Here is a tiny trained network, its code and every weight. The questions are about switching its units off for an input and a class, where a switched-off unit gives its printed mean instead of its output.

import numpy as np


def w(rows, s, z=0):
    codes = np.array(rows[::2]) - 128.0
    scale = np.full(codes.shape[1], s)
    scale[-1] = z or s
    return codes * scale


def norm(h):
    return h / np.sqrt((h * h).mean(-1, keepdims=True) + 1e-5)


def f(y):
    return y / 2 * (1 + np.tanh(0.7978845608 * (y + 0.044715 * y**3)))


def log_softmax(a):
    a = a - a.max(-1, keepdims=True)
    return a - np.log(np.exp(a).sum(-1, keepdims=True))


def net(x, mask):
    res = np.array(x, float).reshape(1, 5) / 4 @ E
    u = 0
    for l in range(4):
        y = f(norm(res) @ A[l][:, :-1].T + A[l][:, -1])
        res = res + np.where(mask[u : u + 5], y, B[l][:, -1]) @ B[l][:, :-1]
        u += 5
    return log_softmax(norm(res)[-1] @ U[:, :-1].T + U[:, -1])


A, B = {}, {}
E = w([
[106,158,83,26,78,106,145],'x0',
[100,129,12,127,39,155,28],'x1',
[168,184,161,161,164,57,70],'x2',
[100,188,195,132,16,2,114],'x3',
[235,153,98,144,50,136,213],'x4',
],0.0059)
A[0] = w([
[161,121,117,112,148,142,134,103],'0.n1',
[142,71,87,146,115,100,128,83],'0.n2',
[103,148,166,97,67,162,151,252],'0.n3',
[125,10,171,109,141,164,130,119],'0.n4',
[120,133,84,63,111,113,119,248],'0.n5',
],0.011,0.0023)
B[0] = w([
[55,193,235,130,106,172,137,156],'0.n1',
[82,98,184,2,93,70,90,141],'0.n2',
[214,143,90,66,234,192,172,248],'0.n3',
[67,19,54,233,140,158,125,242],'0.n4',
[114,197,54,137,6,117,202,253],'0.n5',
],0.0069,0.0033)
A[1] = w([
[171,168,67,109,80,124,27,172],'1.n1',
[68,184,159,119,64,144,61,93],'1.n2',
[217,164,254,138,139,45,144,133],'1.n3',
[213,100,162,140,164,116,183,144],'1.n4',
[135,160,71,176,69,87,162,254],'1.n5',
],0.008,0.002)
B[1] = w([
[147,35,184,47,141,140,100,221],'1.n1',
[201,86,123,114,198,164,105,162],'1.n2',
[232,94,96,143,134,46,96,254],'1.n3',
[113,100,187,153,80,90,85,205],'1.n4',
[155,137,168,135,255,93,160,229],'1.n5',
],0.0093,0.0053)
A[2] = w([
[3,153,80,163,217,75,109,117],'2.n1',
[146,14,115,146,227,35,158,176],'2.n2',
[102,26,165,212,101,179,172,156],'2.n3',
[168,79,116,172,78,113,129,250],'2.n4',
[100,30,140,104,220,158,107,23],'2.n5',
],0.0068,0.0021)
B[2] = w([
[133,245,85,97,88,120,128,149],'2.n1',
[99,107,105,208,91,174,146,255],'2.n2',
[144,244,202,147,107,141,154,193],'2.n3',
[149,141,205,128,210,117,129,178],'2.n4',
[119,151,150,80,53,140,85,189],'2.n5',
],0.011,0.0073)
A[3] = w([
[85,93,52,105,158,66,134,3],'3.n1',
[138,90,144,95,113,211,49,5],'3.n2',
[50,150,97,116,148,216,20,146],'3.n3',
[193,140,116,2,131,131,182,195],'3.n4',
[181,92,116,117,132,223,46,34],'3.n5',
],0.0086,0.0026)
B[3] = w([
[131,102,144,129,144,229,92,122],'3.n1',
[102,111,126,133,137,61,22,180],'3.n2',
[122,237,43,106,111,25,129,226],'3.n3',
[77,52,74,115,214,161,120,254],'3.n4',
[90,99,191,90,1,94,106,185],'3.n5',
],0.0092,0.0056)
U = w([
[95,106,139,97,109,77,57,30],'0',
[108,69,70,83,218,165,187,251],'1',
[82,228,67,159,103,118,154,95],'2',
[117,180,254,199,133,227,197,51],'3',
[213,88,190,214,187,70,140,154],'4',
],0.015,0.0017)

Each question gives the input, the list of numbers given to net, and the class t.
The units are the neurons (one row each of A and B). Each row of codes is followed by its name. A weight is (code - 128) times the scale printed after its matrix; where a second scale follows, it is the last column's (A, B and U).
mask holds one flag per neuron, layer by layer. A switched-off neuron (its flag False) gives its mean, the last column of its row in B, instead of its output. The means were averaged over made-up inputs and are rounded, as every weight is.
A unit's drop is (log p(t) with every unit on - log p(t) with that unit switched off) / (log p(t) with every unit on - log p(t) with every unit switched off).
The circuit of an input: a set's keep is (log p(t) with only the set's units on - log p(t) with every unit switched off) / (log p(t) with every unit on - log p(t) with every unit switched off). Starting from the 12 units with the biggest drops (on a tie, the unit counted first), units are removed one at a time, each time the one whose removal leaves the highest keep (on an exact tie, the one counted first), for as long as the keep stays at least 0.8.
circuit, biggest first: the units of the circuit, biggest drop first
k most important neurons: the k neurons with the biggest drops, biggest first
top k neurons in layer l: the k neurons of layer l with the biggest drops, biggest first
drop of u: that unit's drop, to one decimal
input [2,5,2,-7,4], class 0: circuit, biggest first : [3.n5]
input [2,-1,1,1,-3], class 2: 4 most important neurons : [2.n2 1.n3 0.n2 2.n3]
input [6,3,6,-8,-1], class 0: 3 most important neurons : [1.n1 0.n3 3.n5]
input [-5,6,1,-5,-7], class 2: 2 most important neurons : [3.n3 2.n1]
input [-4,1,4,7,-8], class 4: top 2 neurons in layer 0 : [0.n4 0.n2]
input [-8,6,-1,1,5], class 0: top 2 neurons in layer 0 : [0.n2 0.n4]
input [-4,0,-6,3,7], class 3: top 2 neurons in layer 1 : [1.n4 1.n3]
input [-3,7,-1,-4,-2], class 0: 2 most important neurons : [1.n1 3.n2]
input [2,-3,-7,4,8], class 1: 2 most important neurons : [3.n4 0.n3]
input [0,-4,-6,-4,-4], class 2: top 2 neurons in layer 2 : [2.n1 2.n5]
input [2,2,2,6,0], class 1: 2 most important neurons : [0.n3 1.n4]
input [-7,2,-3,-3,0], class 3: top 2 neurons in layer 2 : [2.n3 2.n4]
input [1,-1,3,7,-8], class 4: 2 most important neurons : [0.n4 1.n3]
input [-5,-2,-8,-5,-3], class 3: circuit, biggest first : [2.n3]
input [-3,6,-5,-7,-1], class 2: 2 most important neurons : [0.n4 3.n3]
input [5,4,-1,0,-5], class 1: 2 most important neurons : [0.n5 3.n4]
input [-3,-6,7,-8,4], class 3: top 2 neurons in layer 2 : [2.n3 2.n2]
input [7,-2,5,-3,-8], class 2: drop of 2.n1 : 0.1
input [-5,5,-6,1,-2], class 2: drop of 2.n3 : 0.2
input [-6,5,-3,-2,-5], class 2: top neuron in layer 0 : [0.n4]
input [-5,-5,-6,-8,-5], class 3: drop of 2.n3 : 1.1
